Here is a tiny trained network, its code and every weight. The questions are about switching its units off for an input and a class, where a switched-off unit gives its printed mean instead of its output.

import numpy as np


def w(rows, s, z=0):
    codes = np.array(rows[::2]) - 128.0
    scale = np.full(codes.shape[1], s)
    scale[-1] = z or s
    return codes * scale


def f(y):
    return np.maximum(y, 0)


def log_softmax(a):
    a = a - a.max(-1, keepdims=True)
    return a - np.log(np.exp(a).sum(-1, keepdims=True))


def net(x, mask):
    res = np.array(x, float).reshape(1, 8) / 4 @ E
    y = f(res @ A[0][:, :-1].T + A[0][:, -1])
    res = res + np.where(mask, y, B[0][:, -1]) @ B[0][:, :-1]
    return log_softmax(res[-1] @ U[:, :-1].T + U[:, -1])


A, B = {}, {}
E = w([
[129,129,132],'x0',
[170,86,254],'x1',
[129,127,130],'x2',
[129,128,124],'x3',
[129,130,128],'x4',
[126,130,127],'x5',
[68,226,181],'x6',
[253,241,105],'x7',
],0.0075)
A[0] = w([
[89,116,111,196],'neuron 0',
[195,156,141,62],'neuron 1',
[98,150,62,61],'neuron 2',
[245,186,97,63],'neuron 3',
[156,95,109,78],'neuron 4',
[92,173,163,238],'neuron 5',
[81,185,169,46],'neuron 6',
[167,180,85,42],'neuron 7',
[154,168,109,93],'neuron 8',
[151,96,108,86],'neuron 9',
[85,92,136,36],'neuron 10',
[136,108,119,255],'neuron 11',
[180,159,132,70],'neuron 12',
[162,119,215,42],'neuron 13',
[86,107,132,47],'neuron 14',
[156,98,116,181],'neuron 15',
[137,89,233,170],'neuron 16',
[108,163,133,192],'neuron 17',
[108,100,134,171],'neuron 18',
[148,116,112,197],'neuron 19',
[134,123,156,79],'neuron 20',
[83,96,142,47],'neuron 21',
[110,140,139,134],'neuron 22',
[167,61,103,54],'neuron 23',
[9,37,103,100],'neuron 24',
[102,96,129,46],'neuron 25',
[79,184,167,50],'neuron 26',
[163,67,86,54],'neuron 27',
[95,155,39,50],'neuron 28',
[99,152,68,102],'neuron 29',
[111,145,70,73],'neuron 30',
[156,171,134,40],'neuron 31',
[169,124,117,75],'neuron 32',
[187,109,185,33],'neuron 33',
[170,71,106,180],'neuron 34',
[167,90,132,120],'neuron 35',
[82,116,75,131],'neuron 36',
[99,170,161,71],'neuron 37',
[93,129,120,234],'neuron 38',
[156,106,109,69],'neuron 39',
],0.015,0.0091)
B[0] = w([
[166,133,167,198],'neuron 0',
[60,117,175,161],'neuron 1',
[125,58,130,162],'neuron 2',
[91,130,206,214],'neuron 3',
[96,155,77,145],'neuron 4',
[195,172,82,221],'neuron 5',
[71,136,27,152],'neuron 6',
[79,77,166,166],'neuron 7',
[116,138,178,160],'neuron 8',
[105,146,81,146],'neuron 9',
[60,135,201,148],'neuron 10',
[220,191,168,238],'neuron 11',
[71,99,216,157],'neuron 12',
[127,1,100,165],'neuron 13',
[82,153,174,141],'neuron 14',
[140,163,102,188],'neuron 15',
[157,94,75,230],'neuron 16',
[167,141,92,184],'neuron 17',
[132,185,158,183],'neuron 18',
[169,152,145,191],'neuron 19',
[130,112,131,134],'neuron 20',
[103,133,187,150],'neuron 21',
[129,150,117,144],'neuron 22',
[94,135,81,163],'neuron 23',
[102,138,183,252],'neuron 24',
[100,131,167,140],'neuron 25',
[75,139,32,153],'neuron 26',
[63,190,58,165],'neuron 27',
[132,47,124,177],'neuron 28',
[141,49,111,173],'neuron 29',
[144,55,135,158],'neuron 30',
[83,115,144,143],'neuron 31',
[78,154,126,142],'neuron 32',
[93,39,109,153],'neuron 33',
[119,197,75,211],'neuron 34',
[135,136,72,163],'neuron 35',
[182,107,105,185],'neuron 36',
[96,136,33,147],'neuron 37',
[171,141,178,218],'neuron 38',
[83,172,90,137],'neuron 39',
],0.0077,0.011)
U = w([
[19,126,253,13],'0',
[190,155,178,224],'1',
[186,155,174,219],'2',
[186,147,175,199],'3',
[184,150,170,183],'4',
[140,19,141,17],'5',
[69,187,85,2],'6',
],0.012,0.0057)

Each question gives the input, the list of numbers given to net, and the class t.
The units are the neurons (one row each of A and B). Each row of codes is followed by its name. A weight is (code - 128) times the scale printed after its matrix; where a second scale follows, it is the last column's (A, B and U).
mask holds one flag per neuron, in row order. A switched-off neuron (its flag False) gives its mean, the last column of its row in B, instead of its output. The means were averaged over made-up inputs and are rounded, as every weight is.
A unit's drop is (log p(t) with every unit on - log p(t) with that unit switched off) / (log p(t) with every unit on - log p(t) with every unit switched off).
The circuit of an input: a set's keep is (log p(t) with only the set's units on - log p(t) with every unit switched off) / (log p(t) with every unit on - log p(t) with every unit switched off). Starting from the 12 units with the biggest drops (on a tie, the unit counted first), units are removed one at a time, each time the one whose removal leaves the highest keep (on an exact tie, the one counted first), for as long as the keep stays at least 0.8.
units of the circuit, in order: the units of the circuit, biggest drop first
most important unit: the unit with the biggest drop
top k neurons: the k neurons with the biggest drops, biggest first
drop when u is switched off: that unit's drop, to one decimal
input [-3,-6,-5,5,3,-2,-6,4], class 5: most important unit	neuron 28
input [-4,0,0,6,2,3,-7,-1], class 6: units of the circuit, in order	[neuron 27; neuron 34; neuron 23]
input [-7,-8,-4,-2,-7,7,1,4], class 5: units of the circuit, in order	[neuron 28; neuron 29; neuron 2]
input [0,-7,-1,-8,0,3,0,-8], class 0: top 2 neurons	[neuron 24; neuron 10]
input [-6,8,-6,-6,2,-3,3,-3], class 5: top 2 neurons	[neuron 13; neuron 16]
input [-3,7,5,0,0,-2,1,8], class 0: top 3 neurons	[neuron 3; neuron 1; neuron 12]
input [-2,-5,6,-3,-1,-4,-8,-7], class 6: top 4 neurons	[neuron 27; neuron 34; neuron 23; neuron 3]
input [0,7,-5,0,-3,1,0,3], class 5: units of the circuit, in order	[neuron 13; neuron 33]
input [-3,-5,7,2,1,5,-8,-1], class 6: top 2 neurons	[neuron 27; neuron 34]
input [5,0,0,-1,-1,1,-6,-4], class 6: units of the circuit, in order	[neuron 27; neuron 34]
input [6,-1,-5,-3,2,-3,7,6], class 6: units of the circuit, in order	[neuron 6; neuron 26]
input [7,5,7,3,-6,3,-1,7], class 0: units of the circuit, in order	[neuron 3; neuron 1; neuron 12]
input [-3,-7,-1,-3,-2,3,-7,6], class 5: units of the circuit, in order	[neuron 28; neuron 7]
input [3,-6,4,-7,-5,6,-5,-8], class 0: units of the circuit, in order	[neuron 24]
input [3,-3,-5,8,0,0,-7,-6], class 6: top 2 neurons	[neuron 27; neuron 34]
input [-6,-7,0,1,-7,-2,-8,-8], class 0: top 3 neurons	[neuron 24; neuron 10; neuron 5]
input [-1,-5,6,-3,3,-4,-8,-7], class 6: top 4 neurons	[neuron 27; neuron 34; neuron 23; neuron 3]
input [2,-1,-1,-1,-7,-1,-8,-2], class 6: top 3 neurons	[neuron 27; neuron 34; neuron 23]
input [-2,-7,-3,8,6,-8,8,-6], class 2: drop when neuron 38 is switched off	0.5
input [2,-8,0,0,0,-5,2,3], class 5: drop when neuron 29 is switched off	0.2
input [-6,6,-6,-8,-4,6,-6,-8], class 0: drop when neuron 38 is switched off	0.0
input [-1,-4,-3,-2,-2,6,0,7], class 0: top neuron	[neuron 3]
input [-6,4,4,-8,-2,-6,-7,-8], class 0: top 3 neurons	[neuron 24; neuron 10; neuron 5]
